Here is a tiny trained network, its code and every weight. The questions are about switching its units off for an input and a target symbol, where a switched-off unit gives its printed mean instead of its output.

import numpy as np


def w(rows, s, z=0):
    codes = np.array(rows[::2]) - 128.0
    scale = np.full(codes.shape[1], s)
    scale[-1] = z or s
    return codes * scale


def softmax(a):
    e = np.exp(a - a.max(-1, keepdims=True))
    return e / e.sum(-1, keepdims=True)


def log_softmax(a):
    a = a - a.max(-1, keepdims=True)
    return a - np.log(np.exp(a).sum(-1, keepdims=True))


def net(x, mask):
    ids = ['αβγδεζηθλμπστφψω'.index(c) for c in x.split()]
    T = len(ids)
    res = E[ids] + P[:T]
    u = 0
    for l in range(2):
        r = res
        for j in range(3):
            rows = slice(2 * j, 2 * j + 2)
            q, k, v = (r @ M[l][rows].T for M in (Q, K, V))
            z = softmax(np.where(np.tri(T) > 0, q @ k.T / 2**0.5, -1e9)) @ v
            o = O[l][rows]
            res = res + np.where(mask[u + j], z, o[:, -1]) @ o[:, :-1]
        u += 3
    return log_softmax(res[-1] @ U[:, :-1].T + U[:, -1])


Q, K, V, O = {}, {}, {}, {}
E = w([
[204,122,64,57],'α',
[135,179,5,147],'β',
[151,223,77,233],'γ',
[80,139,222,95],'δ',
[78,166,33,166],'ε',
[20,120,79,43],'ζ',
[15,142,107,118],'η',
[84,71,8,94],'θ',
[216,160,124,151],'λ',
[64,118,129,218],'μ',
[68,141,181,106],'π',
[123,99,150,46],'σ',
[162,65,219,157],'τ',
[93,225,126,105],'φ',
[153,156,97,95],'ψ',
[170,56,128,76],'ω',
],0.021)
P = w([
[172,178,221,120],'0',
[165,133,218,75],'1',
[125,118,213,102],'2',
[112,138,252,98],'3',
[88,106,212,125],'4',
[56,99,191,136],'5',
[78,84,195,148],'6',
[56,90,192,145],'7',
[82,87,203,163],'8',
[66,71,184,167],'9',
[62,79,181,166],'10',
[51,81,189,161],'11',
[68,81,185,177],'12',
],0.0036)
Q[0] = w([
[177,102,166,86],'L0H0',
[123,156,209,85],'L0H0',
[140,89,106,187],'L0H1',
[167,138,166,51],'L0H1',
[207,100,128,8],'L0H2',
[114,206,122,112],'L0H2',
],0.014)
K[0] = w([
[162,148,177,99],'L0H0',
[216,95,244,92],'L0H0',
[106,165,29,64],'L0H1',
[160,178,146,139],'L0H1',
[189,109,167,58],'L0H2',
[2,253,90,93],'L0H2',
],0.008)
V[0] = w([
[203,174,167,11],'L0H0',
[192,69,139,49],'L0H0',
[108,144,159,139],'L0H1',
[191,149,157,151],'L0H1',
[189,85,148,108],'L0H2',
[147,113,188,141],'L0H2',
],0.011)
O[0] = w([
[212,54,119,50,175],'L0H0',
[178,40,65,195,97],'L0H0',
[178,129,137,17,139],'L0H1',
[194,54,101,110,93],'L0H1',
[80,45,2,155,1],'L0H2',
[132,106,109,247,53],'L0H2',
],0.007,0.0027)
Q[1] = w([
[199,125,170,178],'L1H0',
[212,147,178,228],'L1H0',
[50,107,124,122],'L1H1',
[142,144,114,46],'L1H1',
[140,169,12,155],'L1H2',
[169,70,253,85],'L1H2',
],0.0064)
K[1] = w([
[207,21,139,149],'L1H0',
[180,212,174,198],'L1H0',
[90,90,199,109],'L1H1',
[80,62,97,107],'L1H1',
[153,159,2,100],'L1H2',
[106,66,135,113],'L1H2',
],0.0093)
V[1] = w([
[113,102,158,57],'L1H0',
[127,182,116,180],'L1H0',
[144,130,188,149],'L1H1',
[128,120,59,144],'L1H1',
[70,90,254,123],'L1H2',
[60,118,115,95],'L1H2',
],0.0085)
O[1] = w([
[151,87,61,61,251],'L1H0',
[176,228,86,146,98],'L1H0',
[91,126,199,38,76],'L1H1',
[127,103,167,43,97],'L1H1',
[189,2,121,140,214],'L1H2',
[55,73,106,90,160],'L1H2',
],0.0071,0.0023)
U = w([
[134,72,152,210,181],'α',
[118,179,73,114,51],'β',
[80,161,140,118,138],'γ',
[123,119,138,146,92],'δ',
[118,122,140,136,95],'ε',
[62,114,125,70,44],'ζ',
[53,114,208,107,99],'η',
[114,126,141,130,93],'θ',
[223,135,130,169,179],'λ',
[85,109,208,179,254],'μ',
[119,70,253,127,114],'π',
[127,58,75,161,162],'σ',
[163,178,178,159,14],'τ',
[147,156,216,51,62],'φ',
[176,153,55,78,170],'ψ',
[65,117,56,164,153],'ω',
],0.012,0.0066)

Each question gives the input, a string of symbols that net reads in full, and the target symbol t.
The units are the heads (2 rows each of Q, K, V and O). Each row of codes is followed by its name. A weight is (code - 128) times the scale printed after its matrix; where a second scale follows, it is the last column's (O and U).
mask holds one flag per head, layer by layer. A switched-off head (its flag False) gives its mean, the last column of its rows in O, instead of its output. The means were averaged over made-up inputs and are rounded, as every weight is.
A unit's drop is (log p(t) with every unit on - log p(t) with that unit switched off) / (log p(t) with every unit on - log p(t) with every unit switched off).
The circuit of an input: a set's keep is (log p(t) with only the set's units on - log p(t) with every unit switched off) / (log p(t) with every unit on - log p(t) with every unit switched off). Starting from all 6 units, units are removed one at a time, each time the one whose removal leaves the highest keep (on an exact tie, the one counted first), for as long as the keep stays at least 0.8.
units of the circuit, in order: the units of the circuit, biggest drop first
unit that matters most: the unit with the biggest drop
heads that matter: for each layer, one digit per head in row order, 1 if its drop is at least 0.15 and else 0, layers parted by /
drop when u is switched off: that unit's drop, to one decimal
input φ ζ γ μ α φ μ φ ζ ψ φ θ τ, target α: units of the circuit, in order	(L0H2)
input η ψ λ π, target π: units of the circuit, in order	(L1H2, L0H2)
input φ φ ζ α ζ η λ λ φ σ η ψ θ, target ω: heads that matter	101 / 000
input ε φ φ, target φ: heads that matter	101 / 000
input ζ β τ σ μ ζ ω, target σ: heads that matter	001 / 000
input ε τ θ ω β σ λ β, target γ: units of the circuit, in order	(L0H0, L0H2)
input λ α λ λ φ φ ψ β, target β: heads that matter	100 / 001
input θ η τ λ φ τ σ, target σ: heads that matter	001 / 000
input θ ψ φ α ψ ζ γ φ φ μ ψ ζ τ, target α: heads that matter	001 / 000
input ψ β ζ ψ γ, target τ: units of the circuit, in order	(L1H0, L0H2, L0H1)
input ω ψ ε ψ ψ ω σ θ ζ γ, target τ: units of the circuit, in order	(L1H0, L0H0)
input ψ λ ε σ θ, target ω: units of the circuit, in order	(L0H2, L0H0)
input ε β φ ψ π ψ σ, target σ: units of the circuit, in order	(L0H2, L0H0, L1H2)
input σ φ γ λ δ, target π: unit that matters most	L1H2
input γ λ ψ π ψ λ ψ ω, target σ: drop when L0H2 is switched off	0.3
input η λ ψ ψ μ μ φ, target φ: drop when L0H2 is switched off	0.9
input φ μ α τ π, target π: drop when L1H2 is switched off	0.3
input μ φ μ γ λ τ β φ β ψ ε, target γ: drop when L1H0 is switched off	0.1
